Each row comes from the steps of one path. Every step used is in the known rows, and no mark comes twice. Write the path behind each row, first mark first.
Each row is shifted at random along 7 fixed directions that mean nothing.
Known rows
bomaz/refodo/bepufef/magan: [-18.1   1.9  25.9   0.3  11.8 -24.0 -18.7 -24.9  29.9  17.8  -0.7  -3.5
 -17.2  10.7 -26.5  -4.8 -49.2  14.9 -18.7  15.8   2.4  36.3  26.0  -7.4
  12.7   1.2   1.1  -2.5  17.9  -6.5 -11.1  16.6 -23.2  21.3  18.1 -21.7
 -17.4  48.5   4.5  -8.4   9.8 -22.3]
sudimob/leza/refodo/bepufef: [-22.8  -4.3  19.8  20.5  -3.0  -7.2  -8.1   8.6  -2.0 -12.9  -2.7   1.9
   4.9   1.8  17.8  -9.4 -32.3   8.2   2.7   0.1  -3.3   4.3   2.2  -6.2
  -7.8  12.6  18.0 -19.3   4.6   5.5   2.4 -15.6  15.0  -6.2  -1.3   4.6
 -25.5   1.2   6.1 -21.8  15.6  19.6]
fitab/refodo/bepufef/magan/sudimob: [ -3.4   1.9  19.8   6.9  11.0  -0.1  -5.7  11.4   6.7   6.7   3.3  21.6
 -15.6   3.2  -4.7   4.1 -37.5 -11.4 -14.6  18.2 -12.6  14.8  11.7 -20.5
  40.0  17.6   6.0  -1.3  33.0  20.0 -38.8   4.2   1.8  18.3  14.1 -14.2
  13.2  20.9   6.8  16.8   8.3  12.6]
leza/magan/lerol/fitab/bomaz/sudimob/bepufef: [ 15.8 -15.3  13.7  14.5 -15.2 -10.6   3.6  10.8  16.5   7.7  -1.4  17.0
   2.4 -12.8  15.4  31.9 -63.0   0.4  -6.9  -6.9 -22.4  13.2  22.3 -19.6
   4.8 -17.7 -23.3 -15.8 -14.1  32.5 -44.3  22.2  -0.8  15.8   0.8 -47.7
   7.1 -11.2  29.3  19.8 -23.7  38.3]
leza/bomaz/sudimob/magan/lerol/bepufef: [-12.6  -9.7  63.8  26.1  -7.6 -18.3 -14.6   0.7  13.4 -12.5  16.1  -1.5
   9.8  14.1  -0.5   6.0 -41.9  25.8  -3.9  32.6  -6.0  14.1  17.9   1.1
  -5.0  24.0  17.6   0.0   6.4  -0.8  11.1  11.7  -5.1 -14.5   0.8 -21.5
 -13.4   5.6  22.0   0.7  -3.0  24.2]
bomaz/magan/sudimob/bepufef/refodo: [ 11.5  -5.4  14.7  10.7  -9.0 -19.0 -38.2  12.2  16.3   1.7  -9.7  12.6
  -4.8  10.0 -18.0  -8.5 -63.0  22.9   0.5 -18.6 -12.9   9.0  18.9  -7.9
 -35.5   8.9 -15.0 -20.4  31.1  14.7 -19.1  26.3 -18.8  -7.3  -9.0   0.8
 -19.9  -4.8  16.5   3.3  -7.3  16.9]
refodo/bepufef/magan/sudimob/leza/bomaz: [  3.0 -17.1  13.9  16.0 -22.0 -11.6 -12.5  11.9   6.2   7.6  -4.7  -9.1
  13.3   0.9   1.6  11.1 -56.0  32.0  10.8 -31.0 -14.5   8.4   9.5  -2.0
 -40.2  -2.2 -13.1 -31.7   0.6  21.7   2.4   9.8 -12.0  -7.4  -5.9 -15.9
 -13.9 -22.1  28.6 -12.4 -15.0  23.1]
magan/lerol/bepufef/refodo: [-27.2  -5.5  41.4  19.0  -0.3   1.4   6.8  19.7   2.0 -20.3   9.3  16.1
  -3.1   2.4  25.1  13.0 -18.6 -12.1 -14.3  50.2   7.0  13.0   3.3  -5.7
  37.8  30.4  30.5  13.1  -8.0  11.2 -15.2  -3.4  28.1  -0.3  -4.1 -21.5
  -9.2   9.8  12.6  -4.5  15.7  30.7]
sudimob/magan/lerol/leza/bomaz/refodo/bepufef: [ -9.8 -16.9  28.4  19.0 -18.8 -25.9  19.1   8.9  14.2   6.2   7.4  -9.6
  16.3 -16.2  14.1  20.7 -45.8  17.7   0.2  -7.3  -6.2  17.0  13.4  -9.1
 -15.4 -16.1  -8.9 -39.4 -23.3  27.6  -6.8  23.5   8.9  -1.9  -5.8 -19.4
 -13.5 -23.5  17.4 -23.3  -1.0  34.6]
lerol/bepufef/refodo/magan: [-23.2  -8.6  33.1  10.3  -1.5 -19.0  16.3  24.1  15.2   4.6   7.3  -4.3
  15.0  -3.9  26.0  15.0 -13.8  -2.2 -11.6  38.2   4.6  38.3  -2.0  -5.6
  21.8  24.2   4.6  -1.1   3.5  19.7 -13.1   7.3  13.9   7.9   0.8 -17.8
  -1.2  -5.9   6.9 -10.6  28.5  30.3]
fitab/refodo/leza/magan: [  1.9   4.3 -11.1   3.2 -19.0  -2.6 -11.6   2.0  17.4   8.0  -1.4  19.6
  10.9 -18.1  -9.3  -3.0 -50.9  21.7   5.2 -25.2   8.7 -24.1  24.2   1.1
 -34.9  -1.2  -9.5 -45.8  -7.8  12.0 -19.8  10.6   1.3   2.3 -21.3   9.1
  -7.5 -37.1  -0.1  -3.4 -18.0  19.1]
sudimob/bomaz/refodo/bepufef/magan/lerol/fitab/leza: [-15.7  -8.1  62.1  21.1  -4.9 -40.2 -18.1   8.0  18.4   5.4  23.5 -10.8
   4.5   2.4  -1.7 -14.7 -30.1  14.3 -12.7  17.2 -17.1  15.4  15.0 -17.1
   8.1   9.2  15.0  -8.2  25.2   9.4  -9.5  22.5 -10.7  -2.1   0.0  -6.6
  -3.0  18.4  17.4 -18.6  16.4  15.0]
lerol/magan/sudimob/bomaz: [ 11.9  -9.8   8.5  -0.3 -14.1 -17.6   1.3  18.4  15.6  13.4 -23.6   8.9
   5.5   0.6   6.2  41.2 -44.7   8.8  -9.6  12.2 -10.5  41.1   8.4  -0.7
  -7.8   4.7 -21.3  -3.7   2.2  19.4 -24.3  16.1  -4.4  14.4   2.0 -33.2
  -7.4  -7.2  27.6  16.1   5.7  24.8]
refodo/bepufef/magan/lerol/fitab/leza: [-12.7 -16.4  26.7  14.5  -3.8  -2.1 -25.3   4.2   3.9  -8.0   5.1   1.7
   2.5  10.7  11.0   8.0 -44.3  15.8 -14.2  -8.9 -17.6   1.3  14.7  -4.9
 -10.6  13.4  12.7   3.1  -0.1   4.7  -8.2  -3.5 -14.9   0.1  -7.6 -23.6
 -15.8  14.0  28.7 -12.2  -6.6  25.1]
sudimob/magan/lerol/fitab/refodo: [-16.8  -8.7  28.9   9.4 -10.7  -6.6  -1.8  11.2  16.4  -7.7  16.8   9.0
  23.8  -7.8  22.3  20.7 -34.8   6.1 -25.2  26.3   5.2  -0.4  15.4   2.7
   5.4  18.2  14.2  12.5 -28.9  -3.8 -10.6  -1.5   2.4   9.4 -22.4 -36.3
  -6.6  -6.7  23.0  -3.5  -5.6  37.4]
bomaz/magan/lerol/leza/refodo/bepufef: [-11.6 -15.4  25.2  17.6   4.4 -29.8   3.9   3.0  11.6   4.9  -9.5 -14.2
  -2.0   2.3   7.4  15.2 -35.4  11.7  -5.9   0.9 -19.8  46.3   9.9  -9.4
   2.8  -7.3  -9.8 -18.7   0.3  23.3  -5.0   7.5  -1.7   7.5  18.1 -10.8
 -22.4  17.4   6.7 -22.8  21.3  22.5]
bepufef/refodo/leza/bomaz/sudimob/magan/lerol/fitab: [-11.1  -6.8  55.6   7.4  -9.2 -21.8  -1.8  10.6   0.3  -3.2   2.2  -5.7
  10.0  10.9  16.2  10.3 -32.4  -4.8 -33.0  34.0 -25.2  38.6  12.1  -5.2
  25.6  22.9  28.1  27.7   7.9  -4.8 -22.7 -11.9 -13.3  15.9   6.0 -36.5
 -13.7  41.9  25.3  -5.9  24.8   9.3]
fitab/refodo/bepufef/magan/sudimob/leza/bomaz: [-29.3  -8.1  34.4   7.6 -16.9 -11.7  35.7 -12.7   0.7   0.4   8.7 -14.3
  16.8  -9.2  16.0  30.0 -53.5   9.5 -28.8  20.5  -1.6  27.9   9.9  -4.4
  14.5   1.5  23.2   2.7 -31.7   1.2  -4.7  -4.2  -2.5  21.6   8.7 -62.4
 -13.3  15.3  36.2 -14.9   0.1   7.3]
sudimob/bepufef/magan/lerol: [-26.6 -14.0  21.2  25.0   5.8  -3.8  34.6  -5.6  22.4   6.1  23.2 -13.4
   1.9 -18.7  17.4  37.6 -25.9  -5.1   1.7  36.3   4.4  30.7   0.2 -20.0
  56.9   3.2  -7.0  -7.9 -23.4  33.0  -7.6   1.2  31.4  21.4  30.2 -51.4
  13.8  10.1  11.0  -6.4 -10.1  25.6]
sudimob/bomaz/leza/refodo/bepufef: [ -4.0  -0.5  23.4  22.7 -24.3 -25.1  32.0  32.1  11.4  13.1 -13.1   2.9
  15.1 -17.2  30.2  30.0 -34.5  -1.3   5.3  20.3   1.3  38.2   0.4  -8.4
  -8.6  -1.3 -17.4 -37.2  -2.7  37.6 -30.2  25.7  33.6   6.3  -3.4  -6.9
 -12.6 -26.4   7.3  -0.8  30.9  39.2]
bepufef/magan/sudimob/bomaz: [-19.5 -10.9  30.6  12.4  -9.4 -31.9  16.6   2.9  29.8  19.8  22.1 -32.1
  21.0 -12.1  -2.7   8.0 -15.8  19.4   5.5  23.4   1.7  36.4   0.2  -8.4
  26.1   1.0  -5.4 -14.1  -5.1  19.3  21.0   8.7   3.5  10.2  21.2 -31.9
  15.4  -7.1  13.7 -21.0  -4.1   6.6]
leza/bomaz/refodo/magan: [  3.4 -11.2   0.2  -7.2   7.8 -23.2  13.0  17.0  15.8  22.4 -14.5   3.4
  -1.5  -7.6   6.6  14.8 -26.7 -18.5 -12.5  -0.5 -20.2  49.5  10.8 -19.5
  33.9  -9.7 -14.0 -13.1  13.0  19.6 -38.4   7.4  -1.2  31.1  23.6 -14.7
   5.1  17.7  -2.0  -1.9  19.5   1.0]
sudimob/bomaz/leza/magan/lerol: [  4.0 -13.9  -5.1  16.4  -0.6 -14.9  33.9  -4.3  14.1  16.5  -8.5   0.2
 -11.9 -25.0   7.8  34.8 -38.0  -5.6   8.9  -4.8 -16.8  34.4  14.3 -28.0
  38.6 -25.9 -26.9 -34.2  -9.9  41.4 -30.0   7.7  21.4  26.3  36.3 -31.1
   8.5   8.6   5.1   2.1 -11.1  13.0]
leza/refodo/bepufef/magan/lerol: [-13.7  -4.0  44.2  27.2  -8.6  -5.0  -3.5  17.8  17.1  -5.5  11.3  11.2
   9.4  -0.1   8.7  21.1 -34.5  10.2  -2.2  40.8  12.5  10.9   9.7   6.4
  -1.9  33.2   2.5  -8.8  -3.6  16.2 -12.5  15.7  19.9  -5.3 -13.1  -6.8
 -11.0 -10.8   5.6   5.0   9.2  41.8]
bomaz/refodo/bepufef/magan/lerol/fitab/leza: [-28.4 -11.4  47.6  20.6   6.5 -20.4  28.1  13.3   4.1  -1.2  20.3 -12.7
   3.5  -5.7  28.9   9.8 -14.0 -19.2 -24.0  37.6 -19.9  40.2   0.5 -28.9
  61.8  14.2  20.9   7.5   7.6  22.5 -25.6  -1.0  15.1  19.2  21.0 -30.9
   7.1  32.8  11.6 -17.3  30.1  22.3]
lerol/fitab/refodo/leza/magan: [-17.6   1.0  22.3   3.4 -14.1 -17.6  -4.6   6.8  15.1   5.4   7.5  -1.4
  27.2  -6.7  12.0   0.5 -35.2  18.3 -15.6   8.5   5.2   4.9  18.8   6.2
 -17.4  11.7  12.8  -7.2 -13.3  -5.8  -3.8  -3.5  -9.9   8.6 -20.8 -13.4
 -14.5  -8.1  10.7 -16.5   7.2  18.6]
bomaz/sudimob/bepufef/refodo: [ 14.8   3.3   9.3   6.3  12.8 -19.5 -32.9  14.0  18.1  16.2 -16.2  17.8
 -29.2   9.6 -13.8 -16.7 -36.8 -10.8   4.4   1.1 -27.1  31.2  12.2 -29.3
  28.2  -0.5 -18.7 -10.6  57.6  28.9 -45.7  10.5  -4.6  14.7  26.1   3.3
   4.3  31.2  -3.7  15.1  15.5  -2.2]
sudimob/leza/refodo/bepufef/magan: [ -5.0  12.8   1.9  16.3 -25.3  -3.7  20.5 -17.4  26.0  20.1  -5.6  15.8
  -7.3 -26.3  -4.3  29.0 -66.3  19.2   4.2  14.5  26.0   2.5  24.0  -5.7
 -13.4  -7.3 -25.4 -43.2 -22.3  24.9 -36.1  25.6  19.0  18.0  -8.5 -26.8
  -9.5 -18.6   6.6  13.8  -9.3  12.3]
bepufef/refodo/magan/lerol/leza/bomaz: [-12.8   0.7  40.7   8.4   2.2 -29.0  -6.1  -2.7  23.5  18.6  13.1  -5.2
  -6.4  -4.9 -18.6  -9.2 -16.5  14.4   1.7  23.9  -1.4  16.2  21.1  -8.1
  27.4   0.7   7.9 -17.4  14.0  11.5  -0.7   7.7  -3.5   6.9  12.2   4.6
   5.6  15.6  -7.0 -16.4  10.3  -5.1]
sudimob/bepufef/refodo/leza/bomaz: [ 12.1  -8.3  -8.0   9.0 -21.9 -23.5  -2.1  33.3  20.8  30.0  -9.2  -2.0
  11.6 -21.2  10.5   9.7 -39.3   6.6  20.3 -34.4 -11.6  14.1   5.7 -13.8
 -23.8 -25.9 -37.3 -53.4   2.9  49.0 -32.0  23.1   9.6   9.5  -5.0   2.0
   1.7 -36.9   4.6 -14.5   1.4  30.1]
refodo/leza/bomaz/sudimob/magan/lerol/fitab: [ -4.7   6.9  42.6  16.4 -17.3  -2.9  -8.0  -7.5  11.3   3.4  14.3  10.7
   2.4  -0.1  -5.9   3.9 -49.9  14.9  -9.8  20.8  -4.8  -7.7  28.4  -4.6
   7.3  10.9  18.7  -7.1   0.2  -2.7 -14.8   1.3  -4.5   6.1  -6.6 -24.7
  -2.2  11.4  17.7   7.7 -11.0   8.2]
sudimob/leza/magan/lerol/fitab: [-13.1   0.3  34.2  24.0   4.1 -17.5 -18.1 -10.4  22.9   9.1  12.2  -6.1
  -1.6   0.8  -6.7   0.2 -29.1  26.0   7.8  24.9   0.3   9.6  22.1  -4.2
  11.5  10.5   1.0  -5.7   5.0   2.8  12.1  -6.4  -3.6   4.2   6.4  -9.6
  -5.9  21.9   2.4  -6.8  -2.0   8.1]
lerol/bepufef/magan/sudimob: [  0.4 -14.3  44.7  18.1   2.5 -24.7 -44.4  37.0   8.6  -5.5  -8.9  -5.0
   7.6  31.9   1.7  -1.5 -22.4  25.1   3.1  16.7 -18.6  38.8  -0.5   5.2
 -23.9  45.1  -1.3   7.2  49.2  12.0   7.6   8.8 -17.0 -20.0  -3.2  11.9
 -17.9   3.6  17.3  -1.6  26.4  32.1]
bepufef/magan/lerol/fitab/refodo/leza/bomaz/sudimob: [ -7.9  -5.2  54.0  10.1 -13.5 -30.3   7.4  18.6  15.4  13.6  18.3 -14.8
  20.5  -3.1  10.2   3.8 -18.4  -0.3 -21.1  32.3 -20.7  33.8  12.3  -9.1
  32.9  11.1  13.1   7.1   4.9  12.7 -19.5   4.3  -8.1  16.9   6.1 -26.7
  12.0  14.5  14.2  -9.6  19.1  15.5]
bepufef/magan/lerol/fitab/refodo/leza/bomaz: [ -7.4  -7.8  37.9   2.7   2.5 -28.5 -29.7   5.5  17.4  13.9  13.8  -7.2
   3.8   4.2  -8.9 -12.6 -24.9  10.4 -16.7   1.3 -20.5  11.8  24.2  -7.2
  16.1   1.7  14.7   3.8  14.6  -1.5 -10.5  -3.3 -27.6  15.4   3.2  -8.9
   2.1  30.9   9.6 -18.5   6.0   0.1]
fitab/lerol/bepufef/magan/sudimob/leza: [ -2.0   5.0  17.5  20.1  -6.9   7.4   8.9 -14.9   9.7   1.7   0.3  24.5
 -25.2  -7.2  -2.1  28.0 -50.8   4.6  -5.9  34.3  -0.3   4.6  17.5 -17.9
  33.3  11.9  -2.5  -8.7   3.3  24.1 -40.6   6.8  15.7  16.5  15.2 -38.3
   9.4  14.5  20.2  30.7  -9.6  15.0]

Write each row's path
[ 10.0  -2.8  38.6  13.5 -21.0 -45.2 -29.4   3.6  33.8  27.2   5.7  -8.9
   2.5  -1.0 -26.6  -3.1 -50.2  38.0  -4.3  -3.5 -12.9  19.6  22.9  -2.2
 -30.8  -8.8 -22.7 -34.2  23.6  23.9 -16.3  44.5 -24.5   2.5  -3.0  -2.7
  -3.1  -5.3  19.4  -6.5   4.2  17.5] : fitab/lerol/bepufef/magan/sudimob/bomaz/refodo/leza
[ -3.5  -4.9  48.4  23.3 -10.1 -22.9   0.6  22.4   5.4  -0.6  13.2   9.7
   4.7  -5.4  10.3   5.4 -27.6   3.2  -3.0  29.7 -14.9  11.9   5.7 -13.1
  16.6  20.3   8.7 -14.3  23.5  30.3 -28.4  11.7  12.7  -1.6   4.9  -5.7
   9.6  -6.0  14.1   6.5  15.6  38.3] : fitab/lerol/bepufef/refodo/leza/magan/sudimob/bomaz
[  1.6  -8.6  63.6  19.4  -4.1 -32.8 -21.5  21.3  14.7  -4.6  11.6  10.1
   4.2   8.8   6.9  -3.0 -36.8   0.5 -14.7  34.1 -23.3  24.2  16.5 -15.3
  16.1  21.4   9.0  12.2  28.6  12.5 -30.4  18.3  -9.1  -0.9   0.2 -17.6
   0.3  16.8  18.8  11.7  13.3  28.2] : leza/magan/lerol/fitab/bomaz/sudimob/bepufef/refodo
[-23.6   1.4  66.5  26.3 -15.8  -9.1   4.0  -6.1  -1.6 -21.2  11.4  20.2
  -5.0   1.6  14.2  10.4 -56.5   6.2 -25.4  43.5   6.2  -0.2  26.9  -7.0
   7.3  25.2  40.0   6.5  -4.8  -9.4 -25.0   8.4   8.5  -2.1 -15.8 -31.2
 -27.0  24.8  27.5   5.3   6.8  16.2] : sudimob/bomaz/leza/refodo/bepufef/magan/lerol/fitab
[-14.0  -0.2  39.1  23.3 -31.1 -17.2   6.4  -9.3  16.1  -3.6  20.7  11.3
  11.8 -19.7   4.2   5.5 -66.9  24.3 -11.6   2.1   7.4 -23.9  31.2  -7.8
 -25.7 -10.6  11.7 -33.3 -29.2   6.6 -15.9  29.3   3.8  -2.6 -26.5 -26.4
 -13.8 -23.8  25.3  -7.7 -19.9  28.3] : sudimob/bomaz/magan/lerol/fitab/leza/refodo/bepufef
[ -6.2  -7.6  49.0  18.7 -19.8 -22.2 -23.0  17.0  14.0   1.2  18.4   4.1
  19.3  -3.3   6.7  -0.9 -47.6  23.9  -7.1   0.5  -7.4 -12.5  22.4  -1.9
 -30.7   9.1  10.0 -14.1   2.5   8.0 -10.9  18.5 -12.2  -8.2 -27.5  -6.8
 -11.4 -14.1  22.5 -11.4  -4.7  33.9] : sudimob/bepufef/refodo/magan/lerol/fitab/leza/bomaz
[  3.6  -6.1  21.2  12.2 -12.7   2.6   5.5  -7.4   0.9   2.2   1.9  17.2
  -5.9  -7.2   9.7  22.6 -70.6   0.8 -18.1  -9.9 -25.4  -1.8  28.3 -21.3
   9.9 -14.1   5.5 -10.5  -8.2  14.9 -40.2   4.8  -7.6  19.0   4.2 -47.7
  -1.6  13.8  32.4  12.3 -22.4  17.7] : refodo/magan/lerol/fitab/leza/bomaz/sudimob/bepufef
[ 12.0   3.3  18.0  10.3 -24.8 -17.7   1.4  13.2  13.3  22.6 -11.1  12.6
  -3.0 -11.2  -3.9  17.5 -58.7  21.3   0.7  -2.3  -2.6  11.5  22.2  -6.5
 -21.9  -6.5 -20.3 -34.4   9.0  30.3 -32.3  27.9  -5.0   8.2 -12.5 -12.5
  -4.7 -19.5  17.9   9.1   1.0  20.0] : lerol/bepufef/refodo/magan/sudimob/leza/bomaz
[-10.8 -19.6  42.9  26.6 -22.0 -16.0   9.2  11.2   0.2 -19.1  13.1  -0.6
  12.5  -3.3  19.5  10.0 -37.7  16.1  -4.3  11.5 -13.1   8.1   5.1 -13.4
  -1.2  15.4  14.9 -15.0  -0.6  20.2  -8.4  12.3  10.5 -14.1   1.6 -27.3
  -3.6 -17.5  34.5  -4.3  -7.3  35.9] : fitab/lerol/bepufef/magan/sudimob/bomaz/leza
[ -4.6 -19.6  51.8  10.3  -6.9 -27.2 -24.8  24.1 -16.2 -37.6 -14.6  12.4
  12.0  23.9  16.2  -1.5 -32.6   5.9 -23.0  19.2 -31.8  25.9   3.0   1.7
 -16.7  42.6  37.6  18.7  23.0 -12.1  -9.9  -8.1  -8.9 -21.8  -5.1   0.0
 -35.9  15.1  31.2  -2.9  27.4  27.1] : fitab/lerol/leza/magan/sudimob/bomaz/refodo
[-14.3  -8.2  51.5  24.6  13.6 -35.2 -16.1   6.9  14.2   9.2  32.3 -12.0
  -8.7  -2.2  -5.0 -34.6 -20.0  -1.2   4.4   3.1 -28.1   9.0  16.8 -37.1
  45.5  -4.5  16.2 -17.6  40.8  20.9 -12.0   2.9  -4.8   4.8  23.6   3.6
  14.6  32.5  -3.3 -24.5   8.6   3.7] : sudimob/bepufef/refodo/leza/bomaz/magan/lerol/fitab
[-11.1  -6.5  48.8  27.7   1.9 -26.3  -5.2  -1.6   9.1  -2.0   6.2   1.4
 -13.5   0.8  -4.8  -1.1 -38.0   7.8  -1.9  17.5 -12.8  21.8  16.5 -18.0
  16.9   9.1   8.3 -18.9  26.7  16.6 -17.1  12.9   7.0   0.7  18.1  -1.6
 -11.7  26.9   5.9  -5.5  13.4  10.9] : sudimob/bomaz/leza/refodo/bepufef/magan/lerol
[-14.9   0.6  25.4  25.4 -16.6   0.1  13.4  -8.7  13.5   2.6  14.7  12.0
  -4.3 -20.7  13.3  17.5 -54.2   9.8  -6.2  16.9  10.7 -10.0  24.1 -13.2
  12.1  -3.2   1.6 -20.4 -26.7  19.1 -26.9   6.0  16.3  12.5 -11.9 -35.4
  -4.5  -2.4  15.7  -0.1 -13.4  25.0] : sudimob/leza/refodo/bepufef/magan/lerol/fitab
[  8.3  -3.6  38.4  12.1 -20.9 -26.8 -32.3   9.1  19.2   9.3   1.9  -4.4
  11.3   6.5 -19.8  -8.1 -43.4  28.7  -1.2  -3.8 -15.5  10.2  19.4   5.4
 -30.0  11.9  -3.9 -20.1  19.9   7.9  -7.0  16.0 -18.8  -6.0  -6.9   5.9
 -13.8  -2.5  11.1  -8.6   1.6  13.1] : bepufef/refodo/leza/bomaz/sudimob/magan/lerol
[ -1.9   5.1  28.4   7.5  -7.0 -23.9  22.7  -1.2   7.0  19.0 -12.7   8.4
 -20.9  -7.5  -1.1  20.0 -51.2  -0.6 -19.6  20.1 -11.6  42.2  19.6 -22.7
  28.3  -6.8  -3.5 -14.7  23.8  26.1 -42.8  21.3  -0.9  26.2  18.9 -30.2
  -3.8  27.8  18.4   8.9  19.3   0.8] : lerol/bepufef/refodo/magan/sudimob/bomaz/leza
[ -4.0   9.3  55.0  30.5 -14.5 -25.7  -9.4  -0.5  22.0   2.8  14.5  16.5
 -14.6  -5.2 -18.3  -7.8 -41.2  21.7  11.5  39.0   9.9  -4.0  26.5 -12.7
   2.1  17.0   3.9 -30.2  22.2  17.3 -20.0  36.6  12.7 -13.0  -6.7   8.5
  -2.6  -5.0   0.6  10.8   5.1  11.7] : sudimob/leza/bomaz/magan/lerol/bepufef/refodo
[ -3.2  -6.2  24.8  -0.7 -21.0 -22.3   1.5   5.8   8.3   7.0 -10.5   9.3
   5.9  -2.0  11.8  14.3 -61.9   5.7 -26.2  -3.1 -10.9  22.0  25.0 -10.2
 -19.0  -3.7   4.7  -7.2  -5.2   3.1 -42.2  22.6 -18.5  14.8 -14.2 -34.0
 -20.4   8.7  28.6  -0.8   8.8   6.7] : lerol/fitab/leza/bomaz/refodo/bepufef/magan
[-30.0   8.6  52.7  14.0 -10.5 -19.6  48.0  -5.8  -0.1   0.8   7.2  -1.8
  -8.5  -9.2  12.1  24.8 -38.5 -11.7 -30.9  62.3   2.1  45.1   6.1 -19.7
  54.7  19.0  30.7   1.6   4.9  12.8 -32.5  10.8  21.2  23.8  19.6 -47.0
  -4.8  33.7  24.1   0.7  31.3   1.3] : lerol/bepufef/magan/sudimob/bomaz/refodo/leza
[  8.1  -3.6  30.6  18.0 -22.3 -23.1   2.2   7.3  23.6  20.7  11.2  -3.7
  10.0 -14.7  -7.6  16.6 -53.5  15.4  -0.9  -0.3 -14.3  13.8  18.4 -10.6
  -5.8  -8.8 -20.3 -33.9   1.7  34.8 -30.6  30.6  -1.0  11.1   3.3 -20.8
   6.5 -13.6  15.6   1.9  -8.2  26.8] : fitab/refodo/leza/bomaz/sudimob/bepufef/magan/lerol
[  4.9  -9.8  49.1  21.5  -3.2 -30.0 -26.1  21.9   6.3  -0.2  10.7  -0.6
   6.5   7.7  -1.7 -13.8 -31.8  13.9  -2.4  -3.8 -34.3  10.5  13.0 -13.8
  -4.2  11.5   5.1 -21.3  40.1  21.4 -15.3  11.3 -10.5  -8.6   5.3  12.6
   0.4   0.6  10.4  -6.9  14.1  32.2] : fitab/refodo/leza/bomaz/sudimob/magan/lerol/bepufef
[ -7.1  14.7  26.3   5.4 -20.6  -8.0  -4.1 -17.8  20.3   7.5  12.1  26.6
  -9.4 -16.1 -16.1   3.0 -59.2   8.9 -25.7  14.8   9.9 -22.2  37.3  -8.6
   5.8  -2.6  16.4 -20.4  -9.6  -5.9 -38.8  21.8  -0.9  18.2 -19.4 -20.2
  -4.0   7.9  15.4   6.7 -10.6   2.3] : sudimob/magan/lerol/fitab/bomaz/refodo/leza
[-10.0   1.3  46.6  19.7   1.3 -37.6  -4.8   2.5  11.6  12.0   8.2  -6.9
 -12.0  -1.8 -12.6 -17.0 -29.1  15.0   7.4  15.5 -13.3  23.5  11.8 -23.1
  20.3   0.9   5.0 -27.3  39.7  24.5  -7.0  10.7  -0.4  -0.6  20.0   4.8
   3.4  13.4   3.4 -10.3  18.5   2.3] : lerol/leza/refodo/bepufef/magan/sudimob/bomaz
[  4.9  -2.5  35.1  10.1 -24.3 -19.3 -11.6   8.5  -3.9 -12.3 -13.3  23.9
   0.1   3.0   7.4   4.6 -74.9  14.1 -21.6  -4.4 -13.6   5.2  29.3 -10.9
 -31.5   7.8  13.4  -5.7  12.6   1.6 -38.3  18.7 -18.0  -1.1 -21.3 -23.8
 -29.3   5.1  35.6  10.3  -1.8  17.5] : lerol/fitab/bomaz/leza/magan/sudimob/bepufef/refodo
